Below are the code and all the weights of a small trained network. Each question names an input and a class and asks about switching units off, where a switched-off unit gives its printed mean instead of its output.

import numpy as np


def w(rows, s, z=0):
    codes = np.array(rows[::2]) - 128.0
    scale = np.full(codes.shape[1], s)
    scale[-1] = z or s
    return codes * scale


def f(y):
    return y / 2 * (1 + np.tanh(0.7978845608 * (y + 0.044715 * y**3)))


def log_softmax(a):
    a = a - a.max(-1, keepdims=True)
    return a - np.log(np.exp(a).sum(-1, keepdims=True))


def net(x, mask):
    res = np.array(x, float).reshape(1, 6) / 4 @ E
    y = f(res @ A[0][:, :-1].T + A[0][:, -1])
    res = res + np.where(mask, y, B[0][:, -1]) @ B[0][:, :-1]
    return log_softmax(res[-1] @ U[:, :-1].T + U[:, -1])


A, B = {}, {}
E = w([
[189,69,116,151,180,233,190,18],'x0',
[128,128,129,128,128,129,125,128],'x1',
[75,50,77,60,156,115,253,211],'x2',
[195,182,209,130,193,29,218,111],'x3',
[166,39,198,59,16,98,120,99],'x4',
[44,92,95,239,83,41,162,49],'x5',
],0.0052)
A[0] = w([
[64,100,106,201,103,62,154,78,52],'N0',
[62,96,106,203,107,58,151,76,38],'N1',
[66,100,105,210,101,60,153,78,38],'N2',
[83,47,77,71,141,120,238,196,67],'N3',
[73,82,51,125,71,229,45,139,67],'N4',
[197,150,162,44,168,191,102,203,93],'N5',
[195,180,201,128,177,58,207,97,45],'N6',
[152,50,200,74,31,90,115,96,93],'N7',
[202,153,159,46,167,194,101,203,89],'N8',
[157,188,169,171,94,135,24,47,53],'N9',
[203,156,156,39,171,193,99,207,62],'N10',
[155,56,195,81,36,95,119,99,112],'N11',
[189,174,209,134,184,53,198,109,68],'N12',
[159,41,204,71,21,86,112,97,25],'N13',
[65,191,136,100,100,30,60,253,41],'N14',
[78,53,86,75,139,125,238,197,68],'N15',
[151,51,198,77,38,96,118,99,108],'N16',
[195,178,209,132,187,47,205,105,32],'N17',
[62,86,52,120,74,236,42,134,65],'N18',
[194,74,98,139,196,254,200,12,19],'N19',
[61,97,107,209,104,58,154,77,24],'N20',
[89,219,53,195,216,150,123,152,48],'N21',
[203,157,159,45,165,197,104,205,104],'N22',
[66,197,136,104,98,29,57,238,52],'N23',
[93,205,62,174,205,146,120,149,93],'N24',
[61,101,106,210,99,60,159,78,13],'N25',
[165,186,167,179,95,136,26,51,2],'N26',
[64,97,102,198,106,58,153,77,33],'N27',
[192,186,209,131,184,47,210,104,32],'N28',
[82,224,52,203,227,151,124,151,16],'N29',
[90,218,48,191,220,156,125,151,41],'N30',
[74,47,81,64,143,120,239,192,58],'N31',
],0.0049,0.001)
B[0] = w([
[128,185,103,80,106,154,134,75,187],'N0',
[126,182,104,84,108,153,134,75,188],'N1',
[127,179,105,85,110,154,134,76,190],'N2',
[205,201,188,188,184,90,38,126,205],'N3',
[59,78,89,126,148,53,67,152,214],'N4',
[102,191,79,94,71,133,138,42,207],'N5',
[65,83,90,123,134,75,81,150,200],'N6',
[127,121,145,72,180,186,167,184,211],'N7',
[100,182,84,95,72,132,137,42,209],'N8',
[192,170,173,171,197,110,66,174,232],'N9',
[104,179,92,98,76,134,139,44,211],'N10',
[130,120,141,76,176,179,161,183,204],'N11',
[61,82,79,112,142,75,80,155,203],'N12',
[119,121,156,61,188,201,173,190,214],'N13',
[137,74,208,213,39,115,179,72,252],'N14',
[197,197,187,183,180,94,42,126,202],'N15',
[126,126,142,81,174,175,160,182,205],'N16',
[54,75,79,112,139,65,76,155,207],'N17',
[58,76,89,129,148,44,66,150,218],'N18',
[123,44,241,246,3,68,171,57,242],'N19',
[124,191,102,72,102,162,131,66,190],'N20',
[118,98,180,71,163,185,171,181,203],'N21',
[105,172,89,103,81,131,137,56,213],'N22',
[136,65,217,208,40,117,185,73,249],'N23',
[125,101,166,89,148,168,165,169,188],'N24',
[123,189,103,74,103,156,132,66,189],'N25',
[200,182,182,172,202,102,52,165,224],'N26',
[127,176,110,86,107,151,133,74,185],'N27',
[66,83,85,115,138,85,83,150,210],'N28',
[119,106,176,76,160,176,164,174,210],'N29',
[117,94,184,71,161,186,175,178,204],'N30',
[202,199,186,183,180,92,34,128,207],'N31',
],0.0067,0.0033)
U = w([
[242,230,186,182,204,103,20,139,95],'0',
[101,233,39,62,69,166,172,26,101],'1',
[125,2,226,223,30,110,211,82,101],'2',
[16,17,19,107,165,57,52,172,100],'3',
[125,93,164,46,210,235,227,218,107],'4',
[163,125,94,147,130,127,150,141,245],'5',
],0.0083,0.012)

Each question gives the input, the list of numbers given to net, and the class t.
The units are the neurons (one row each of A and B). Each row of codes is followed by its name. A weight is (code - 128) times the scale printed after its matrix; where a second scale follows, it is the last column's (A, B and U).
mask holds one flag per neuron, in row order. A switched-off neuron (its flag False) gives its mean, the last column of its row in B, instead of its output. The means were averaged over made-up inputs and are rounded, as every weight is.
A unit's drop is (log p(t) with every unit on - log p(t) with that unit switched off) / (log p(t) with every unit on - log p(t) with every unit switched off).
The circuit of an input: a set's keep is (log p(t) with only the set's units on - log p(t) with every unit switched off) / (log p(t) with every unit on - log p(t) with every unit switched off). Starting from the 12 units with the biggest drops (on a tie, the unit counted first), units are removed one at a time, each time the one whose removal leaves the highest keep (on an exact tie, the one counted first), for as long as the keep stays at least 0.8.
units of the circuit, in order: the units of the circuit, biggest drop first
top k neurons: the k neurons with the biggest drops, biggest first
drop of u: that unit's drop, to one decimal
input [3,-1,-3,-8,-8,2], class 3: units of the circuit, in order	(N18)
input [-3,-7,1,-7,5,-4], class 3: top 2 neurons	(N18, N4)
input [1,0,-5,-5,7,-1], class 4: units of the circuit, in order	(N13, N7, N11)
input [-8,0,1,-3,8,-6], class 2: top 2 neurons	(N14, N23)
input [-8,-6,-7,-2,-4,-5], class 2: units of the circuit, in order	(N23, N14)
input [-6,-7,-4,-6,8,7], class 4: units of the circuit, in order	(N13, N7, N11)
input [3,-1,-6,-5,6,0], class 0: top 2 neurons	(N26, N9)
input [-7,1,-4,-6,4,-2], class 2: top 2 neurons	(N23, N14)
input [-7,-5,1,8,8,2], class 3: top 4 neurons	(N17, N12, N28, N6)
input [1,-1,-5,-8,7,-4], class 3: top 2 neurons	(N18, N4)
input [5,4,-6,4,2,6], class 0: top 2 neurons	(N26, N9)
input [-3,-3,-8,-5,1,6], class 0: drop of N9	0.3
input [-6,1,-5,-2,-8,3], class 4: drop of N21	0.2
input [-3,4,-2,-2,-4,-6], class 1: drop of N8	0.1
input [-8,7,7,1,7,-3], class 2: units of the circuit, in order	(N14)
input [-8,6,-6,8,5,-4], class 2: top 2 neurons	(N23, N14)
